Below are the code and all the weights of a small trained network. Each question names an input and a target symbol and asks about switching units off, where a switched-off unit gives its printed mean instead of its output.

import numpy as np


def w(rows, s, z=0):
    codes = np.array(rows[::2]) - 128.0
    scale = np.full(codes.shape[1], s)
    scale[-1] = z or s
    return codes * scale


def f(y):
    return y / 2 * (1 + np.tanh(0.7978845608 * (y + 0.044715 * y**3)))


def softmax(a):
    e = np.exp(a - a.max(-1, keepdims=True))
    return e / e.sum(-1, keepdims=True)


def log_softmax(a):
    a = a - a.max(-1, keepdims=True)
    return a - np.log(np.exp(a).sum(-1, keepdims=True))


def net(x, mask):
    ids = ['βγθλστφψω'.index(c) for c in x.split()]
    T = len(ids)
    res = E[ids] + P[:T]
    r = res
    for j in range(2):
        rows = slice(4 * j, 4 * j + 4)
        q, k, v = (r @ M[0][rows].T for M in (Q, K, V))
        z = softmax(np.where(np.tri(T) > 0, q @ k.T / 4**0.5, -1e9)) @ v
        o = O[0][rows]
        res = res + np.where(mask[j], z, o[:, -1]) @ o[:, :-1]
    y = f(res @ A[0][:, :-1].T + A[0][:, -1])
    res = res + np.where(mask[2:10], y, B[0][:, -1]) @ B[0][:, :-1]
    return log_softmax(res[-1] @ U[:, :-1].T + U[:, -1])


Q, K, V, O, A, B = {}, {}, {}, {}, {}, {}
E = w([
[145,125,199],'β',
[100,72,184],'γ',
[182,142,171],'θ',
[29,179,102],'λ',
[169,164,138],'σ',
[77,255,28],'τ',
[59,43,215],'φ',
[221,106,200],'ψ',
[62,74,221],'ω',
],0.0099)
P = w([
[162,98,163],'0',
[139,164,217],'1',
[120,80,94],'2',
[132,184,215],'3',
[125,50,46],'4',
[134,210,220],'5',
[131,23,2],'6',
[138,237,218],'7',
[128,44,25],'8',
],0.0083)
Q[0] = w([
[119,148,143],'h1',
[156,134,159],'h1',
[37,143,106],'h1',
[134,58,122],'h1',
[144,124,6],'h2',
[117,144,146],'h2',
[135,116,194],'h2',
[93,180,171],'h2',
],0.023)
K[0] = w([
[146,95,132],'h1',
[148,98,197],'h1',
[171,133,1],'h1',
[168,211,153],'h1',
[106,225,212],'h2',
[119,116,102],'h2',
[173,72,80],'h2',
[85,101,54],'h2',
],0.017)
V[0] = w([
[122,164,31],'h1',
[165,224,21],'h1',
[160,1,186],'h1',
[233,209,83],'h1',
[93,70,219],'h2',
[36,165,118],'h2',
[66,167,128],'h2',
[135,92,182],'h2',
],0.0074)
O[0] = w([
[183,200,174,63],'h1',
[246,216,110,29],'h1',
[53,6,193,160],'h1',
[254,140,53,36],'h1',
[98,230,249,254],'h2',
[72,67,222,145],'h2',
[91,89,161,140],'h2',
[129,192,151,191],'h2',
],0.0067,0.0034)
A[0] = w([
[162,137,192,59],'n1',
[90,143,125,13],'n2',
[176,123,127,42],'n3',
[89,98,105,134],'n4',
[79,125,34,76],'n5',
[181,4,132,50],'n6',
[136,145,168,56],'n7',
[173,54,103,254],'n8',
],0.017,0.0066)
B[0] = w([
[131,224,122,150],'n1',
[190,205,252,157],'n2',
[193,247,113,145],'n3',
[126,169,81,254],'n4',
[130,187,243,137],'n5',
[236,23,157,187],'n6',
[150,196,144,143],'n7',
[67,241,56,178],'n8',
],0.022,0.0075)
U = w([
[96,194,203,3],'β',
[153,122,157,119],'γ',
[175,126,218,62],'θ',
[184,110,67,196],'λ',
[70,142,86,152],'σ',
[158,213,147,80],'τ',
[2,177,69,152],'φ',
[73,148,117,193],'ψ',
[80,122,98,248],'ω',
],0.0077,0.0069)

Each question gives the input, a string of symbols that net reads in full, and the target symbol t.
The units are the heads (4 rows each of Q, K, V and O) and the neurons (one row each of A and B). Each row of codes is followed by its name. A weight is (code - 128) times the scale printed after its matrix; where a second scale follows, it is the last column's (O, A, B and U).
mask holds one flag per unit, heads first, then neurons. A switched-off unit (its flag False) gives its mean, the last column of its rows in O or B, instead of its output. The means were averaged over made-up inputs and are rounded, as every weight is.
A unit's drop is (log p(t) with every unit on - log p(t) with that unit switched off) / (log p(t) with every unit on - log p(t) with every unit switched off).
The circuit of an input: a set's keep is (log p(t) with only the set's units on - log p(t) with every unit switched off) / (log p(t) with every unit on - log p(t) with every unit switched off). Starting from all 10 units, units are removed one at a time, each time the one whose removal leaves the highest keep (on an exact tie, the one counted first), for as long as the keep stays at least 0.8.
units of the circuit, in order: the units of the circuit, biggest drop first
most important unit: the unit with the biggest drop
k most important neurons: the k neurons with the biggest drops, biggest first
heads that matter: for each layer, one digit per head in row order, 1 if its drop is at least 0.15 and else 0, layers parted by /
input φ σ λ φ τ φ ω, target τ: 3 most important neurons => (n1; n6; n3)
input φ φ τ φ λ σ γ, target φ: heads that matter => 10
input ω σ τ τ γ, target τ: heads that matter => 10
input φ φ τ φ φ θ, target β: heads that matter => 11
input φ φ λ τ ψ φ θ, target φ: units of the circuit, in order => (n8)
input φ φ β ω θ τ φ λ, target β: heads that matter => 10
input σ ψ φ ω σ φ γ σ φ, target φ: heads that matter => 11
input σ φ τ θ, target λ: units of the circuit, in order => (n6; h2; h1; n4)
input φ φ φ φ ψ τ φ φ σ, target φ: units of the circuit, in order => (n6; n8)
input τ ω τ λ, target λ: units of the circuit, in order => (h2; h1; n2)
input φ λ τ τ τ ω τ φ, target λ: units of the circuit, in order => (h2; n6)
input ψ φ λ τ σ, target φ: units of the circuit, in order => (n8; n6)
input φ φ φ τ, target β: 2 most important neurons => (n2; n5)
input φ φ σ φ τ γ φ φ, target β: units of the circuit, in order => (n2; h2; h1; n7)
input φ τ φ σ φ φ φ ω, target β: units of the circuit, in order => (n2; h1; n6)
input ψ φ τ τ, target λ: units of the circuit, in order => (h1; h2; n2)
input τ σ γ, target φ: 3 most important neurons => (n6; n8; n2)
input φ ψ φ β, target β: most important unit => h2
input φ φ ψ θ φ λ φ τ, target β: 2 most important neurons => (n2; n6)
input τ φ τ σ, target λ: 3 most important neurons => (n6; n4; n8)
input ψ τ φ, target τ: most important neuron => (n1)
input γ ω φ φ φ ω τ β, target λ: units of the circuit, in order => (h2; n6; h1; n4)
input σ τ θ τ τ ψ, target λ: units of the circuit, in order => (n6; h2; n8)
input γ τ ψ τ τ τ, target λ: units of the circuit, in order => (h2; h1; n2)
input ψ ψ γ, target λ: 2 most important neurons => (n6; n1)
input θ τ ω, target τ: 3 most important neurons => (n1; n6; n7)
input τ φ β ψ φ θ, target β: units of the circuit, in order => (h2; h1; n2; n7)
